Each row was made from one path, in order. Every step used is in the known rows, and no mark comes twice. Write each row's path.
Each row is shifted at random along 8 fixed directions that mean nothing.
Known rows
sapag-gimi-mimo-mobut: [ -22 -148 -160 -136  206 -140  150   76 -118  118  -71  103  -83   97
  137  103    5  158  -50  147  223   46  -55  -81   71  -54  -73  -15
 -112  -90   12   78  -83  -33   54 -221   71  -61  -78  -65   46  -90
  139 -130  179   48  -32  152   91 -156  143   59   29 -109 -107 -136
  -94  -33   -6   19  170   94 -118  138]
gode-vuki-gimi-mimo: [   9   65 -186 -194  245 -129  361  113 -129    0 -145  125   88   72
  115  129  -28   84  -22  141   52  -63 -108  -56 -120   71  -43   60
  -16  -53  -34  138 -135 -100  -94  -65   76  -15  -21  -53   28   95
  185 -161  153   40  -53  197  120 -111  204   44  -10   -6 -139   64
  -69  -95 -112   10   67  152 -189  106]
deradap-mimo-vuki-gimi-gode-zirebab: [ 160   35 -136   47  269   -6  -30  133 -111  -61  -46   81  -27  -99
   16  116 -105  187  -83  114   99 -132   -1  -60  -99   68 -153   48
  104 -154  -25  250   82 -105  -67   87   25  -14  -60  106   52  230
  136   -8  160  137  -67  242   95  -38  140   29  -41 -106 -120   75
  -21   18  -71   70  138 -149 -121   51]
deradap-voman-mobut-seteka-leze: [ 147 -254  -40  343  -33  -76    6   39   -7   57   46   59 -110  116
  -48 -126  145  -59  119 -195  -78  -44   -9  -40  -53 -268   91   52
  329   55   78  186 -201 -267    2  -88 -167  -62   57  212  -52   76
   11  -36  124 -113  -88 -121   61   33  279 -242   62  271  177  -91
 -222    2  -10  123   10 -206   64 -131]
zirebab-gode-vuki-gimi-mimo-mobut: [  61   48 -150 -191  179  -95  160   -3 -186   28  -49   68 -191  -23
  104  118  -42  134   36   90   70 -188  -45   25  -14   29  -38  155
  -72 -105   42  119    3 -197 -167  -37   27   25   88 -226  240  339
  115 -132   62   31 -121   55   70 -123  351   23    1  -10 -228   37
  -52  -41   -5  178   30   89  -21  180]
vuki-zirebab-mimo-deradap: [ -60 -106  428   91   77 -149 -236 -149 -101   -4    2  -28 -239 -191
   -5   79 -142   80  -74  120  122  157  105  132   29   37   35  147
 -404  237  -24  110   55  -79 -100  156   93  -96  336 -315  261   63
  -54   21   98 -198  -28   13 -174  107   81  177    4 -256   70  -79
  377  -52 -101   84   23  -21  107   70]
zirebab-deradap-mimo-mobut-seteka-voman-leze-sapag: [   4 -177  -32   83  387 -241   -3  131  -92  -77  -41  274  -57   65
  247 -138 -105  163   -9  162  115  287  177 -276   13  -22 -130  -23
  207    0 -232  312  -95 -211  -81  -10  -33   -1 -158  149  -56  -11
  263 -222  470  114 -185  269  -40 -115   63 -198   59   25   90 -178
 -111   41   10  -56  179 -141  -71  222]
sapag-gimi-mimo-zirebab-deradap: [ -39 -151  -52  -82  248 -183  125  -26 -114  -23 -168 -163  132  -17
  195  138   -5   35 -134  167  143  174 -183   -6 -151  183  -21   52
 -270   38 -277  125 -176   64   44  -84  263 -128   57 -101   65  -84
  -26 -227   72 -229  223  202  115 -170   61   67 -116  -12 -185  -77
   40  -95 -109  103   83  286  -91  143]
sapag-leze-seteka-voman-mobut-mimo-vuki-gimi-gode-zirebab-deradap: [ -23 -146  176  221  180 -222   -6  -94  -61  113 -218 -101  -97  -47
  -32   25   81  170   66   65   81   58  -93  -11   19   66  -27  342
  -81   52 -125  250  -78 -262  -50   68   38 -242  418 -169  192  364
  221 -142  163  -51  -41   19  -25  149  314 -122  201   99   -3  -67
  204  -45   18   55   78   51   68  113]
mobut-seteka-voman-deradap-mimo-zirebab-gode-vuki: [-107 -194   71  111  293 -260   60   25 -110  100  175  303 -282  -16
  204 -145 -133  139  -81  -27   41  112  124  -92  -21 -333 -182  -27
  -85   -6 -108  399  -43 -289  -61   60  -88   36  -48 -286  121  418
  398 -209  304  118 -482  233 -145 -141  266 -146   83  164  324   31
  115   11  165  -39   68 -259  189    8]
mobut-seteka-voman-deradap: [  20 -187  102  287  136  -57 -109  -20  -56  -60 -157  -92   28   40
  -15   25   46  -89    0  -37   -5  160  -38  -86  -78   75  126   69
   36  167 -126  164 -144    9   53   13   45 -192  174  145   73 -150
  -23  -69  144 -205  172   73   18   28  106  -95   11   57   16  -91
    8  -95  -96   64   44   28  -14  -40]
mimo-vuki-gimi-gode-zirebab-deradap-voman-leze-seteka: [ 233  -20  -53  173  371 -111 -162  -22 -134  -82  -46  -63 -118 -214
   92   40 -177  260  -35  169  -62   79  161 -218  -31   96 -230  177
  236 -117 -226  431  157 -269 -269  211  -36 -109  -36  299   73  374
   89 -197  298   71  -16  136   42  -40  306 -250   13   37 -216   27
 -136  -46  -27  320  177  -81 -244   90]
gimi-gode-sapag-leze-voman-seteka: [ -91  -69   48    4  162 -131  218  -11 -235    3  -60  -30  -10    7
  188 -235   63   14   62  -80 -104  114   -4  -19  -79  -87   78  203
  154  136 -371  240 -206 -245 -120   22   -3   57  232   26  149  390
  212 -426  237 -224   -1  -52    7 -124  302 -182  -70  413   50  174
 -134  -87  -24  110 -185  114   20  -75]
vuki-zirebab-gode-gimi: [  40  115 -164  -19  131 -111  239 -156    5   80 -158 -115   18  -75
  163   99   53  218  163   -1  206 -177 -120   75   61  -66   -8  199
   48 -140  -35  101 -153  -52  119   72  127 -238  130 -118  111  247
  122  -47   17  -84   54   27   54   -6   78   80  101  -49  -85   70
   -3  -57   32  262   69  119  148 -111]
voman-leze-sapag-gimi-mimo-vuki-zirebab-gode: [ 172 -117    7  137   99  -92 -155  226  -75 -132   42  -16   76  -43
  -93   75   71   72 -117  119  148  201  -64   91 -148   48  -74   18
   47   82 -117  147  -28 -114   62   61  160  -62  132  115  -56   33
   -1  -27  130  -56  160  197   81   73 -114   28 -110   -8   10  -96
   -4   31 -172   40  132 -146  -93   46]
gimi-vuki-zirebab-gode-sapag-leze-voman-mobut-seteka: [ 148 -244  144  214   62  -36 -314  202 -184 -187  -36   -7   54  169
 -125  -95  162   88  -81  136  117  118   71   49 -226  130   13  -35
  100   69  -32   10    0  -43  -85   -9   43 -106  270  268  105   37
  -69  -17  148 -168  427  117  227   29   -7 -205 -194  -40   19 -151
 -178  109 -432  -18  193  -35 -108    3]
gimi-gode-zirebab-mimo-mobut: [ 156  -24 -234   -9  116 -102  164  -17  -11   19  -32   -5 -161  -69
  176   85   24   71   40  -13  127 -212  -89   23  -52  -35    6   60
  -15  -67  -25  136 -195 -154   11  -17   85  -12  -32 -100   77  261
    4  -73   50  -85  -98   14  146 -138  245  -27  -35   82 -122   26
 -148   13   60  186  -11  -11  108   -7]
voman-seteka-leze-vuki-gimi-mimo-zirebab: [ 251 -185  -72  260   -5  -46  -86  162  -54  -59   15  -48  -31   35
 -129  102   40   59  -50   43   42  -51  -17    9 -115   16   32  -54
  190   -4   65  179  -93 -103   17  -13   73  -97  -56  250 -113  -62
 -117  101   32 -111   84  106  129   31  111  -10 -163  -49   17  -54
 -230  -10 -166   86  125 -226 -215  -33]
sapag-gimi-mimo-deradap: [ -41  -77  -46  -50  328 -131   96  -52 -128   99 -165   63  -85 -148
  120  192 -159  165  -62  120  100  160 -100 -170  125   14 -100  193
 -143  -11 -146  287  -15 -136  -70  -16   22  -54   26 -144  120   20
  204 -189  235  150 -235  145 -114  -38  268  111  169  -98 -134  -43
  207 -168  151   32  109   72 -128  183]
mimo-deradap-voman-seteka-leze-vuki-zirebab-gode: [ -48  -41  101   -8  168 -166  -25  -92 -235 -162 -108   -6  -59   86
  139   63   25  122   59   14   41  -80   24  -16   -1   44  -98  216
 -110  -26 -101   19   14 -145 -169   71   69  -93  287 -255  256  444
  116 -150  173 -133   29  113   30  -72   86 -132  -21    3 -105   63
   79  -41   33  139   27   95  203   43]
mimo-deradap-vuki-zirebab-gode-sapag-leze-voman-mobut: [  38 -182  162   76  238 -131 -118   -5 -236   44   15  218 -260   14
   31  -52  -46  116  -12   65   31  -21  172 -124  -50   22 -109   21
   69  -60  -18  255  136 -345 -172   74 -195   27   60 -101  250  318
  240 -127  274  140 -265   63 -104  -22  327 -165   74   24    1  -74
   94   97   59   14  198 -150   80  141]
gode-zirebab-deradap-vuki-gimi-mimo-mobut-seteka: [ 276    4 -216   46  270 -171  -70 -110  -52   92  100   10 -277 -270
  255  -32 -208  332   52  105  166  -75  153  -83   31  -82 -108   89
   41 -173  -72  290  -38 -222 -216   39   26 -112  -95   76  123  331
   -2 -107  144  -57    2   57  120 -191  376 -133  -71  -40  -86  -95
 -211  -53 -154  396  188  -10 -116   33]
vuki-gimi-gode-sapag-leze-seteka-voman-deradap-mimo: [ 164  -76  234  169   58   11 -254  -96 -185 -126 -105  -63 -166  -66
  -81   28   -4  -27   62   11  -23 -115  229   58  -26  299  110  181
   80   73  -13  203   46 -172 -193  104  -10   68  269   62  352  231
  -98  -37   96 -188   61    6 -122  163  212   88  -59  -75 -141   -5
   21   11 -173  170   28 -129  -98   23]
gimi-mimo-zirebab-deradap: [ 135 -160  119  306  -89  -79  -78 -112   71   22  -96 -199  -79  -69
  -31  144   84 -111    6  -69  145  -48 -132  154  -62   66  148   11
 -164  192    8  113 -238    6  168  -10  133 -138  119  -90   45  -95
 -250   80 -118 -309  105  -42   -4   52   98  140  -64  -33   70 -139
   65  -53  -96  129   12  -19   96  -75]
voman-mobut-mimo-zirebab-deradap-vuki: [ 107  -81  237  366  -46   54 -247   18  -28  -24 -137 -121 -119  -46
 -309  208  120  -32  -69  -59  -49  -16 -214    4    7   74  -57  146
 -170   55   22  160   50 -141  -48  183   29  -18  377 -160  111  206
    2   83  -22   50 -196   62   47  240  257  -97   83  -59  -84  -64
  194   -4   78  -51  172 -193   15  129]
voman-mobut-seteka-leze-vuki: [-203 -378  257   10   81 -179  -17  251 -315  -68  145  303  -87  286
  -32 -193   61   42  -89  135  -55  226  119  -60 -116 -287  -78  -49
  -20  149   57   34   37 -168 -202 -150 -162  127  148 -150  -22  187
  288 -195  327  101 -221  166   22 -104   79 -273  -68  154  327  -82
  -33  -57 -112 -227   -5 -150   11  122]
gode-zirebab-mimo-mobut-seteka-voman-leze: [  32  -91 -162  -54  315 -220  216 -110 -130  -47  -74   16  -94   70
  349  -90  -62  180   57   20   -9   14   48 -151  -51  -63  -47  144
   92 -188 -173  199 -175 -255 -139  -10   24 -154  -40   55   92  280
  138 -262  270 -166   -9   55  133 -217  267 -262   22   95 -150   61
 -252  -17   47  278   87  153   41  104]
sapag-leze-voman-mobut-mimo-zirebab-deradap-vuki-gimi-gode: [  77 -239  161  206   18  -67 -108   62 -203   55   44   94 -223  198
  -98   -1  138   13   69  -18  100 -223  142  124 -141  -28   38    4
  -77   70  194  134  -54 -214  -25 -141 -171   -3  158 -209  234  307
  115  -44   48  -86  -92   26 -113   60  224   13  -27  118  168 -157
  105   26 -161  -23  108 -155  172  -24]
gode-gimi-vuki-zirebab-mimo-mobut: [ -56  -84   53 -227  205 -171  115   92 -246   -1   42   17 -129    4
   60    4  -17  102 -100  211   44   32  -65  100 -166   49  -19   79
 -269    4  -93   88   40 -140 -200    5  147   35  189 -255  180  213
  121 -155   95  -78  -26  102  150 -139  226   -4  -93  -17 -105   33
   37   -8 -154   64   77  102  -27  172]
sapag-gimi-mimo-deradap-voman-seteka: [ 106  -69  -81  393    8  -54  124 -102   27  118 -291 -211  -17   49
  -83  130  198  -57  121 -210  -44  -89 -303 -106  137  -12   69  242
  101   76 -167  265 -283 -114  128  -37   78 -160  240   94   66   46
   41 -111   34 -167  -18  -58   89  122  369  -70  161  206  -92    3
  -75 -140  160   62   57    2  -48 -170]
leze-vuki-gimi-gode-zirebab-mimo-deradap-voman: [  43  -79  121   -3  209 -145  -75 -128 -252 -107  -56   59 -202   87
  106   92  -71   71  -40   62   92 -234  187   26 -107  153  -43  -11
 -207   -2   38  149   13  -62 -144 -102   12  -36   10 -211  361  277
   24  -86  106 -176   26  174  -45 -144  183   57 -117 -138  -85  -41
   43  -21 -145  119  148   45  102    4]
seteka-voman-leze-vuki-gimi: [-109  -88   97 -168  187 -145   93   52 -340 -100  -74   90   53  260
   63    1   -8   73  -32  186   39   40  149  -28 -146   61  -24  -21
  -26   16   11    4   42   -6 -159 -132    2 -132   85  -45  118   62
  164 -180  192 -124  206  205   24 -153    7  -44 -142  -81  -53  -18
  -70 -103 -237   52  119  215  -74  133]
seteka-voman-leze-vuki-gimi-mimo: [-100  -54  -34  -29  226 -287  353   14  -82  112 -138  224  -49  184
  155   34  -12  190   98   92  210   79   59 -102  139  -71  -34   47
   -9  -23   53  138 -221 -146   85 -202    9 -195  -70 -103  -64  -18
  312 -138  296    3 -150  197  -40  -65   79   55  139  -42  158 -121
  -27 -117  -37  -48  171  100  -35   74]
voman-seteka-leze-vuki-gimi-mimo-mobut-deradap: [  29 -305 -162  195  105 -130  195  257 -154   37 -150  219  -15  305
  -25   59  165 -127   72    9    3 -130 -102 -141 -205  -71   89   24
  112  115   89  152 -210 -202  -80 -282 -152   68   57  -99  -10   69
  238  -99  168  112 -211  133   63  -58  308 -191   31  313  126 -140
  -65 -104    7 -232   23 -115   -2  101]
vuki-zirebab-deradap-voman-leze-sapag: [ 115   37  -23   39  125 -142  129 -135 -121 -151 -189  -31    9  145
  237   -9   69    9  195  -44   79 -223   33  -35  -69  160   33   45
  147   -7 -117   85 -214 -102  -62   23   20  -98    4   32  102  184
  -29 -120  118 -216  128  -23   48 -125   79  -71  -48    1  -99    0
 -142  -11  -68  197   80  120  188  -28]
deradap-voman-seteka-leze-vuki-gimi-mimo-zirebab-gode-sapag: [ 233  104  148  230    9  -43 -210 -198 -101  -94  -30  -98 -295 -312
 -101   10  -74  269  130 -117   -7 -118   62  124  149   96   31  308
  286  -91  -56  341   48 -358 -178  246   49  -50  247   56  285  489
  -47   52   30  -98  -92  -66 -101  160  286   39   26 -124  -62   82
  -51   49    4  381   48 -245   -7   14]
gode-zirebab-deradap-voman-mobut-seteka-leze-sapag-gimi-vuki: [  43 -193  211   99  -12 -165  -99  -47 -266   -6  -60 -149  -99  120
 -126 -127  187  116   45  -57   49   -9 -103  142  -62   86   36  128
   -8   74  -70  139  -78 -122 -130 -153   77 -142  325  -20  171  257
   15 -169    0 -204  250  -61  116  -45  245  -94  -69   73   99  -97
 -102 -100 -290  128  157  112   38  -18]
vuki-zirebab-deradap-mimo-mobut-seteka: [ -62 -175  130    0  170 -187 -120   32 -164  -35   28   18  -81   79
  202 -122   -7   90  -52  195  199  133  114   50  -77  -32  -17   45
 -319  110 -133  -25  -75   48 -100  -67  147  -50  263 -135  176   93
    8 -157  170 -278  255  148  165 -160   40  -80 -187  -29   22 -122
  -12    1 -297   36   65  124   34   67]
mobut-seteka-leze-vuki-zirebab-gode-gimi: [  -6 -235  301 -113   59  -85 -331   68 -335 -228  183  -19  -59   66
  -21 -112  -15  204 -135  271  109   60  302  247 -260   11  -21  -28
 -116   12  121  -63  196   23 -201  -40   96  -23  224  -58  277  231
  -91  -34   76 -219  357  180   62  -62 -129  -12 -324 -225   44  -73
  -86   37 -496  188   92  -24  -67   37]
gode-sapag-leze-vuki: [  83   25   10  -97  -13 -147   15 -209 -185   39   90  110 -202 -134
  237 -117 -118  140   50  -99  191  -98  307   58   68 -240  -49  -78
   94   -4   31   83  -57 -163 -177  -28  -44  -40  -36  -94  121  391
    7 -144  121 -138    2  -52 -118 -211   98   13 -172  -92  129   64
 -176  -99  -83  318   22   61  125 -105]
mobut-seteka-leze-sapag-gimi-mimo-zirebab: [  50 -260  143  -28  142 -116 -102  125 -241  -72  196  -35 -104  -68
    9 -131  -51  193 -125  142  -17  221   -2  127 -129  -33   42   75
    5   13 -183  249  -21 -185 -158   29   60   89   74   81   69  131
   15 -141  125 -135   12   52   30  -81  171   14 -186   10   73    0
  -94   15 -221  116   29 -153 -177   91]
gimi-mimo-vuki-zirebab-gode: [-128   -9  139 -292  316 -135  -30  101 -281 -183   63  116  -30  -10
  195   82 -159  214 -155  257  110  133   46   66 -109   62 -165   83
 -342  -52 -131   -8  158  -67 -191   93  128   76  151 -322  242  278
  138 -161  236  -39    1  272   53 -153  -80   44 -107 -219 -127   37
  177   30 -137   61   53   99   41  221]
vuki-zirebab-deradap-mimo-mobut: [  61 -124 -145  -51  297 -111   53   73  -86   -9  -98  199  -96  120
  193  169  -60   24  -30  190  136 -161   35 -198  -50   64 -144  -69
 -104 -129   17   99   43 -101 -114    0  -32   80 -141 -146  126   28
  126  -10  224  153 -237  219   54 -128  169  -49   61 -155 -184  -99
   48   91  107  -56  191  -76   -1  194]
deradap-voman-mobut-seteka: [ 114  -56  152  -52  293   31 -327  -56 -275 -185   90  -29 -202 -163
   74  -71 -218  266 -128  183  -99  128  180  -64  -33   92 -105  110
    2 -165 -138  169  246 -129 -374  184  -53   91   93  170  312  264
  -53 -152  231 -101   97   63  164 -116  278 -225 -137 -189 -275  -28
 -165   63 -255  298  142   22 -229  165]
zirebab-mimo-mobut-deradap: [  62 -117 -129  -25  340 -125   52   25  -88   35   20  211 -194 -164
  224   60 -209   79  -71   89   57   70   84 -141  -98  -91  -41    7
  -54   -9 -100  307  -27 -243 -201   14 -120  131 -139 -160  133  167
  185 -147  260  118 -344  136  -86 -163  302  -97   41   47  -10 -101
   66  -26   82   70   51  -74    7  184]
gimi-vuki-zirebab-mimo: [ 130   -6   92    7  313 -164  -66  118   23  -16  158  133 -108 -359
    4   57 -252  239 -199  211   61  371   52  -25  -33  -24 -154    6
  -61   10 -175  345  102 -287 -179  323   82   15  -66   61  -88   32
  114    3  299   97 -263  183  -33   59   94   21   54 -182  101  -49
  161   49 -101   86  182 -197 -225   93]

Write each row's path
[  35  -71   48  -29   35 -146   28 -166 -176  104   29   27 -163    6
  159  -15   40  149  139  -48  206 -200   68  112   -9  -62   -4    6
  -37  -37    3  131  -92  -95  -10  -82   21  -92   99 -217  264  271
   87  -98   26 -117   55    7 -107  -98   65  124  -17  -66   98  -45
   60  -35  -43  226  122   14  217 -146]  voman-deradap-vuki-zirebab-gode-sapag-gimi
[ -57 -206  133  236    9 -213  -33  196 -108  -62  -93  -73   75  187
 -138  -46  223   31 -119  -16   92  187 -142   68 -102  -41  -56   56
  -78  206 -163  134 -196  -26  140 -179  278 -154  310   22  -29   61
  116 -150  147 -197  203  232  155   57  -64  -62  -81   94  129  -53
  -87  -37 -141 -115   96  -69  -18  -18]  deradap-voman-seteka-leze-sapag-gimi-gode-zirebab-mimo-vuki
[-159  -27  -23   84  157 -337  401 -231  -54  183 -259   54  -58  208
  248   51  131  -17  154 -158  164 -136 -101  -82  123 -140  -33  156
 -245   70 -132  115 -330 -153   80 -120   53 -241  200 -393  137  256
  295 -211  164 -191 -155   34  -66  -89  242  -12  193  147   68   42
  170 -118  223  -15   96  222  364 -105]  sapag-leze-vuki-zirebab-mimo-deradap-voman
[  48  -38   27   59  158 -288   96 -172 -149  173   38 -103 -215  -97
  161 -115   25  122  111  -80  158    8  -16   74   43  -29   55  183
 -202   10 -170  176 -214 -175  -27  -38  164 -272  257 -137  131  310
  119 -202   80 -316  140  -22  118 -158  308  -49  -62  194   68  -13
   -9 -133 -132  283  159  184  132 -111]  sapag-gimi-mimo-mobut-seteka-voman-deradap-vuki-zirebab
[ 111 -141  -10  -38  157 -109   -6  -29 -226  -56  -33  -25  -15   78
  108  -36   24   50  -26   34   71   26   90   15 -111   36   18  -15
   62   42 -151  209 -138  -93  -67 -125   28  -19   -1   73  161  107
   36 -237  136 -177  167   59  -36 -125  120    8 -143   23  -75  -64
 -143  -65 -150  144  119   61  -53   11]  mobut-mimo-deradap-voman-leze-sapag-gimi
[  34  -64  173  324   55  -13 -194   17  -99  -87 -273 -115  -20   85
 -210  164  107   29  -44    7  -36    2 -108  -64   18  169  -56  207
  -45   92  -48  165   19  -39  -28   32  125 -132  388   31  226   84
    4  -37   86 -103  123  154   82  201  215  -67   48  -73 -174  -43
   39  -47  -68  -18  127  -33 -153   39]  zirebab-gode-vuki-gimi-mimo-deradap-voman-seteka
[  71 -377 -176  159   88 -194  110  191 -182   37  -32  201   33  363
   39  -52  261  -34   60  -24  118 -177  -35  -64 -258 -115   11 -143
  259   -7    6  182 -202 -168   18 -310  -74  -26  -38   35   69   92
  236  -92  155   31   18  179   41 -128   94 -161  -37  238  190 -146
 -154   64  -10 -113  177 -170   86 -114]  mimo-mobut-deradap-voman-seteka-leze-vuki-zirebab-gode-sapag-gimi
[ -13    2  182  -65   83  -41 -124  -30 -248 -153  -97   21  -82 -107
  -47   76  -41  235  -79   89   45   80   24   26   82   53 -142  212
  -21  -91  -70  100  172 -225 -270  190   38   61  299 -156  207  446
  109  -79  159   97 -138  100  -64   71  134    0  -12 -223 -137  128
   80    0   24   81   65  -47  -66  219]  gimi-mimo-zirebab-gode-sapag-leze-vuki
[  37  -29  -55  -81  208 -193   65  -59 -170  -98    7  -17  -80  -11
  226   41  -72  198  -28   58  182   61   90   75  -22   54  -41   66
  -88  -87 -109  115 -123  -95   29  -57  170 -149    0 -119  117  239
   34 -187  125 -262  144  194   47 -183    4   41 -165  -23  -75  -23
 -120  -43 -120  261   81  141   68   87]  seteka-voman-leze-vuki-gimi-mimo-zirebab-gode
[ -75  -47  181   56  145 -118  -29   14 -207   25  -42   15 -127  -17
   41  -36  -35  104  -29   69  154  -52   54  111  -77   63  -34  118
 -215   88  -36  145  -15  -10   30  -62  107  -83  243 -199  180  266
  127 -141   93 -141   86  155   29  -52  114  121 -103   10   69   32
  140  -91 -199   33   13   24  101   13]  voman-deradap-mimo-vuki-gimi-gode-zirebab
[  87 -238  251  355   75  -38 -328  113 -112 -188 -119    0   31  137
 -193   45  108 -135 -180   45   29  134   93   -8 -254  167  -98  -68
  -14  132   73  129   63  -49   21  -29   41 -155  159  209   32  -81
 -103    6  142 -129  239  204   58  113   13  -98  -93  -26   -5 -153
   39   55 -242  -12  225  -71  -91   57]  gimi-gode-vuki-zirebab-deradap-voman-leze
[  50 -133  342  191   -4 -115 -191  -64 -112  -39 -108  -88 -156   17
 -157   12  124  135  -25   55  135  -19  103  186  -76  192   35  165
 -212   83   85   90  -39 -150  -28  -11   74 -121  400 -145  265  293
    5  -12   53 -228  132   52    0  194  163   16  -38  -78   23 -125
   95   41 -277   51  133   -5   34   47]  sapag-leze-voman-mobut-deradap-vuki-gimi-gode-zirebab-mimo
[ 136  136  -34  198  301 -166   88 -253  -53  211  -74   28 -367 -377
   10    8 -168  169   99 -159   12   27   -2  -69  243  -67    7  322
   93  -52 -164  531  -33 -432 -153  130 -122  -82   87  -78  198  445
  296 -140  175   52 -411  -53 -160    0  652  -53  225  186    7    2
  104 -114  169  268  132  -46    6   63]  leze-vuki-gimi-mimo-mobut-deradap-voman
[ 132   87  350  286   89  -55 -315 -154  -34   46  -56 -172 -251 -393
 -271   54 -127  254    5   24   37  289   55   93  246  161   51  375
  -65   80  -48  315   92 -217 -105  222  115 -211  423   99  176  116
  -25   32   95 -136   27    1  -94  312  305  116  108 -190  -26 -105
  159 -113 -223  271  174  -69 -272  100]  mobut-seteka-voman-deradap-vuki-gimi-mimo
[ -38   34  -19  -41  263 -130  179  -23 -122   -2  -28  161 -138  -89
  227  -69  -65  170   25  -28   70   -9  -63   17  -27  -28  -18  121
   37  -87 -251  287 -151 -247  -21   82   41   90   82 -203  225  392
  251 -214  194  -34 -228  117    9 -130  199  -31   18   91  -13   80
   30  102  105   73    6  -63  193   87]  deradap-voman-mobut-mimo-zirebab-gode-sapag
[  14  -96 -136   56  390 -244  103   69  -83  161   31  153 -169 -116
  196 -100 -119  267   10  163  125  146  -11 -164   54 -198 -171  150
  -39  -86 -208  347  -20 -257 -174   62    1  -35   46  -80   28  269
  348 -198  302  161 -276  171   78 -117  351 -168  132  113   96  -50
   42  -51   13   22  185  -80  -57  105]  gode-gimi-vuki-zirebab-deradap-mimo-mobut-seteka
[  49 -213  -74   26   81  -85    1   84 -143   -4 -109  -44  -20  146
   42   70  170 -115  -79   72  173 -116  -90   57 -163  126    9  -10
 -192   62  -38   42 -138   42   75 -225  153   22  132 -124  150   64
  -20 -138   12 -156  158  160  167 -122  139   31 -159  119 -136 -103
  -60   -4 -114  -25   60   73   16   66]  sapag-gimi-gode-zirebab-deradap-mimo-mobut
[  87 -141   73   87  146  -43  -95   93 -219 -121  -39   47 -142  126
  -38   91   22  -44 -128   10   -6 -178  -24   40 -216   50  -52  -22
 -194   15   38  118  -11 -124 -101  -86    4   87  112 -207  259  333
   53  -88   90  -65  -64  156  138  -92  203 -116 -106   -7  -99  -30
  -10   23  -97  -35  105  -66   87  120]  gimi-gode-zirebab-deradap-voman-mobut-mimo-vuki
[ 194  -15  -91  -92  189 -206   74    5  -79 -119  -28  -12  -20  -44
  143   76  -50  288   50  125   84  -21   25  -41  -20   89  -99   71
   92 -124 -107  151  -80 -231 -227  128  141  -81  -33   72   18  179
   24  -45  209  -61   14   80   95  -26   46  -55    7 -207  -78  -16
 -138    9 -113  215  183  -15 -116   15]  voman-seteka-leze-sapag-gimi-vuki-zirebab-mimo
[-123 -133   -6  -93  277 -174   82   22 -239  -23 -265  113  -43  146
  197   46   -7  180   19  146  226   97    7 -112   27  119  -42  149
 -165  -17  -71   74 -104  -43  -73 -237   37  -68  142 -185  163   82
  225 -243  259   27   43  187   29 -138  131  -25   31  -71 -103 -159
   25 -108  -71  -51  147  221    8  299]  voman-leze-sapag-gimi-mimo-mobut-deradap
[  24  -51 -313  157  219 -119  277  222  -56   91 -186  231   45  301
   74  133  135   36   90  -37  231 -184 -101 -125  -42 -116  -73  -34
   62  -16   75  125 -272  -41  222 -294  -27 -151  -59  -50  -50   28
  325 -111  209   71  -58  266  117  -80   39   -9  103  146   67 -126
  -41  -51    9 -167  166   -7  131  -42]  deradap-voman-mobut-mimo-vuki-gimi-gode
[ -64 -213   73   32  357 -258  -20   26 -163   20  -70  266  -43  127
  270  -56 -108  126  -41  137  269  150  324 -181 -101   40 -137 -192
  -11   53  -71  191  -18  -90   21 -103  -38 -177 -171  -15   89  -52
  205 -172  379    6   50  258 -166 -164  -34  -22    7 -110  179 -168
   87   -1 -129  -19  236   32   87   32]  gimi-vuki-zirebab-gode-sapag-leze-voman-deradap
[ 207 -274 -131  -57  124   65  -35   80 -271 -258  108  155 -169  317
  185  147   29 -137  -10  -12  -69 -550   89   40 -370  116   72 -214
   -1 -199  155   48  -26 -135 -181  -86 -206  365 -257 -246  382  323
  -86   13   -3  -92 -208  123   52 -246  159  -80 -218   -6 -160  -27
 -168  181   -5   50   29 -221  229   34]  seteka-voman-mobut-deradap-mimo-zirebab-gode
[  39 -275  222   92  240 -171 -200  -86 -171  -58   83   54 -277    9
  130  -46 -128   76    0  130   11   37  228  -35 -110   66   69    0
 -125   40  -11  181   34 -165 -185   64  -52  -64   37  -75  285   52
   -6  -23  212 -180  -28   48  -72  -70  197  -88  -11 -126   46 -143
   70   41 -139  158  115  -89   51   51]  vuki-zirebab-mimo-mobut-seteka-voman-deradap
